Here is a tiny trained network, its code and every weight. The questions are about switching its units off for an input and a class, where a switched-off unit gives its printed mean instead of its output.

import numpy as np


def w(rows, s, z=0):
    codes = np.array(rows[::2]) - 128.0
    scale = np.full(codes.shape[1], s)
    scale[-1] = z or s
    return codes * scale


def f(y):
    return y / 2 * (1 + np.tanh(0.7978845608 * (y + 0.044715 * y**3)))


def log_softmax(a):
    a = a - a.max(-1, keepdims=True)
    return a - np.log(np.exp(a).sum(-1, keepdims=True))


def net(x, mask):
    res = np.array(x, float).reshape(1, 2) / 4 @ E
    y = f(res @ A[0][:, :-1].T + A[0][:, -1])
    res = res + np.where(mask, y, B[0][:, -1]) @ B[0][:, :-1]
    return log_softmax(res[-1] @ U[:, :-1].T + U[:, -1])


A, B = {}, {}
E = w([
[62,76,187,145,172,115,151,188,211,105,93,219],'x0',
[134,111,93,177,126,252,57,80,148,44,224,132],'x1',
],0.013)
A[0] = w([
[114,100,71,213,158,223,27,101,161,50,193,150,145],'N1',
[113,137,149,77,167,59,181,143,133,188,96,126,202],'N2',
[163,118,101,181,110,202,42,117,117,84,177,86,112],'N3',
[90,98,180,75,151,98,176,187,167,168,76,168,189],'N4',
[1,43,214,179,189,127,147,156,215,107,110,222,154],'N5',
[207,209,57,97,91,140,110,110,92,159,137,64,255],'N6',
],0.0079,0.0087)
B[0] = w([
[103,104,184,110,137,134,86,84,200,28,151,177,246],'N1',
[173,148,105,127,115,123,180,180,84,144,75,137,213],'N2',
[123,135,160,57,74,126,85,121,174,62,110,174,208],'N3',
[148,121,141,155,91,131,179,148,94,126,98,151,222],'N4',
[112,104,150,220,136,165,158,124,121,72,137,201,253],'N5',
[252,210,109,85,123,81,85,134,124,162,115,105,237],'N6',
],0.014,0.019)
U = w([
[176,175,75,103,140,64,144,147,90,239,117,56,254],'0',
[118,117,133,154,112,147,170,171,81,130,109,144,162],'1',
[161,151,139,53,100,128,65,115,151,98,125,132,57],'2',
[6,89,158,146,153,179,122,92,167,101,153,147,57],'3',
[94,119,98,115,153,138,130,122,126,151,144,103,73],'4',
],0.011,0.0045)

Each question gives the input, the list of numbers given to net, and the class t.
The units are the neurons (one row each of A and B). Each row of codes is followed by its name. A weight is (code - 128) times the scale printed after its matrix; where a second scale follows, it is the last column's (A, B and U).
mask holds one flag per neuron, in row order. A switched-off neuron (its flag False) gives its mean, the last column of its row in B, instead of its output. The means were averaged over made-up inputs and are rounded, as every weight is.
A unit's drop is (log p(t) with every unit on - log p(t) with that unit switched off) / (log p(t) with every unit on - log p(t) with every unit switched off).
k most important neurons: the k neurons with the biggest drops, biggest first
drop when u is switched off: that unit's drop, to one decimal
input [-8,0], class 0: most important neuron => (N1)
input [1,-8], class 1: 2 most important neurons => (N6, N4)
input [8,1], class 3: 2 most important neurons => (N6, N5)
input [6,0], class 1: 3 most important neurons => (N1, N4, N3)
input [7,0], class 1: 2 most important neurons => (N1, N4)
input [5,1], class 3: 3 most important neurons => (N6, N2, N5)
input [1,0], class 1: 3 most important neurons => (N1, N6, N3)
input [1,-1], class 1: 2 most important neurons => (N6, N1)
input [-1,-2], class 0: 2 most important neurons => (N1, N5)
input [-1,-1], class 0: drop when N1 is switched off => 0.3
input [1,-3], class 1: drop when N6 is switched off => 1.5
input [2,5], class 3: drop when N6 is switched off => 0.3
input [2,7], class 3: drop when N6 is switched off => 0.3
input [2,-6], class 1: most important neuron => (N6)
